Below is a small trained network, with its code and all its weights. Each question gives an input and a class and asks what happens when units are switched off, that is, made to give their printed mean instead of their output.

import numpy as np


def w(rows, s, z=0):
    codes = np.array(rows[::2]) - 128.0
    scale = np.full(codes.shape[1], s)
    scale[-1] = z or s
    return codes * scale


def norm(h):
    return h / np.sqrt((h * h).mean(-1, keepdims=True) + 1e-5)


def f(y):
    return np.maximum(y, 0)


def log_softmax(a):
    a = a - a.max(-1, keepdims=True)
    return a - np.log(np.exp(a).sum(-1, keepdims=True))


def net(x, mask):
    res = np.array(x, float).reshape(1, 7) / 4 @ E
    u = 0
    for l in range(3):
        y = f(norm(res) @ A[l][:, :-1].T + A[l][:, -1])
        res = res + np.where(mask[u : u + 4], y, B[l][:, -1]) @ B[l][:, :-1]
        u += 4
    return log_softmax(norm(res)[-1] @ U[:, :-1].T + U[:, -1])


A, B = {}, {}
E = w([
[187,111,123,138,97,87,107],'x0',
[72,196,196,218,4,99,147],'x1',
[208,91,215,253,199,159,181],'x2',
[109,137,134,124,139,142,133],'x3',
[53,67,147,110,180,45,196],'x4',
[165,242,133,124,216,86,107],'x5',
[169,110,242,51,99,143,107],'x6',
],0.0048)
A[0] = w([
[166,64,67,113,154,190,112,64],'0.n0',
[104,30,141,112,84,185,142,3],'0.n1',
[194,175,82,140,84,255,93,7],'0.n2',
[101,72,63,179,75,162,131,80],'0.n3',
],0.0097,0.004)
B[0] = w([
[161,173,95,98,143,194,201,236],'0.n0',
[207,194,161,127,155,20,58,213],'0.n1',
[62,36,158,120,153,2,171,252],'0.n2',
[152,199,104,176,159,94,85,237],'0.n3',
],0.0098,0.0037)
A[1] = w([
[147,66,246,42,86,185,83,6],'1.n0',
[112,153,44,81,79,132,76,55],'1.n1',
[99,83,64,61,44,142,106,81],'1.n2',
[127,184,129,107,183,118,161,118],'1.n3',
],0.011,0.0022)
B[1] = w([
[89,149,10,203,155,124,124,217],'1.n0',
[103,110,198,167,158,177,96,214],'1.n1',
[76,135,196,120,156,167,134,192],'1.n2',
[165,103,116,128,89,88,71,253],'1.n3',
],0.012,0.005)
A[2] = w([
[72,27,140,100,138,57,187,8],'2.n0',
[88,146,160,187,2,139,171,111],'2.n1',
[194,56,149,210,134,187,157,28],'2.n2',
[156,70,93,51,145,189,140,102],'2.n3',
],0.012,0.0013)
B[2] = w([
[130,15,121,152,85,104,163,253],'2.n0',
[205,117,91,45,151,159,190,241],'2.n1',
[3,144,178,82,110,178,59,232],'2.n2',
[146,180,138,128,55,142,227,192],'2.n3',
],0.011,0.0048)
U = w([
[70,17,133,113,82,63,184,149],'0',
[1,158,246,98,115,214,87,141],'1',
[181,208,98,32,81,182,242,30],'2',
[185,193,182,139,135,47,37,28],'3',
[64,156,36,180,116,135,120,254],'4',
],0.0081,0.0013)

Each question gives the input, the list of numbers given to net, and the class t.
The units are the neurons (one row each of A and B). Each row of codes is followed by its name. A weight is (code - 128) times the scale printed after its matrix; where a second scale follows, it is the last column's (A, B and U).
mask holds one flag per neuron, layer by layer. A switched-off neuron (its flag False) gives its mean, the last column of its row in B, instead of its output. The means were averaged over made-up inputs and are rounded, as every weight is.
A unit's drop is (log p(t) with every unit on - log p(t) with that unit switched off) / (log p(t) with every unit on - log p(t) with every unit switched off).
The circuit of an input: a set's keep is (log p(t) with only the set's units on - log p(t) with every unit switched off) / (log p(t) with every unit on - log p(t) with every unit switched off). Starting from all 12 units, units are removed one at a time, each time the one whose removal leaves the highest keep (on an exact tie, the one counted first), for as long as the keep stays at least 0.8.
circuit, biggest first: the units of the circuit, biggest drop first
most important unit: the unit with the biggest drop
k most important neurons: the k neurons with the biggest drops, biggest first
input [-4,-1,8,5,5,2,-4], class 1: most important unit : 2.n2
input [-3,-8,-4,3,4,1,-4], class 2: circuit, biggest first : 2.n3, 0.n0
input [2,-7,-3,2,-1,-7,6], class 2: 4 most important neurons : 0.n0, 2.n3, 0.n1, 0.n3
input [-4,-1,-7,0,6,-2,-1], class 1: 3 most important neurons : 0.n2, 1.n2, 1.n1
input [-2,1,3,-6,6,-7,-1], class 3: circuit, biggest first : 0.n1, 0.n3
input [3,-4,-5,4,-5,-1,-3], class 0: 2 most important neurons : 0.n2, 2.n0
input [-6,-2,5,5,-2,5,-4], class 1: circuit, biggest first : 2.n2, 1.n0
input [7,-6,-8,1,-1,-1,-7], class 1: circuit, biggest first : 1.n1, 1.n2
input [-4,0,7,-5,2,5,8], class 4: circuit, biggest first : 1.n0, 0.n3, 0.n1
input [3,6,-4,-7,-7,-4,-1], class 0: 3 most important neurons : 0.n2, 0.n0, 2.n0
input [3,8,-6,5,-5,0,1], class 2: 3 most important neurons : 2.n1, 2.n2, 0.n2
input [8,-7,-5,3,6,-2,-7], class 2: 3 most important neurons : 0.n0, 2.n3, 0.n2
input [-6,2,-8,-5,-3,8,1], class 1: 3 most important neurons : 1.n1, 0.n1, 0.n3
input [1,8,-6,-1,-1,2,8], class 2: 2 most important neurons : 2.n1, 2.n2
input [0,-5,-3,7,-6,-8,-1], class 3: 3 most important neurons : 0.n1, 0.n3, 0.n0
input [-1,-2,-7,3,0,0,5], class 1: 2 most important neurons : 1.n2, 1.n1
input [-7,-5,3,-6,4,-5,1], class 2: most important unit : 0.n0
input [-6,5,6,8,7,-4,8], class 4: 3 most important neurons : 1.n0, 0.n2, 0.n3
input [5,0,-1,1,3,-1,4], class 4: circuit, biggest first : 1.n0, 0.n2
input [6,6,8,-5,-1,-7,4], class 1: circuit, biggest first : 2.n2
input [2,4,5,-5,2,-4,6], class 4: circuit, biggest first : 1.n0, 0.n2
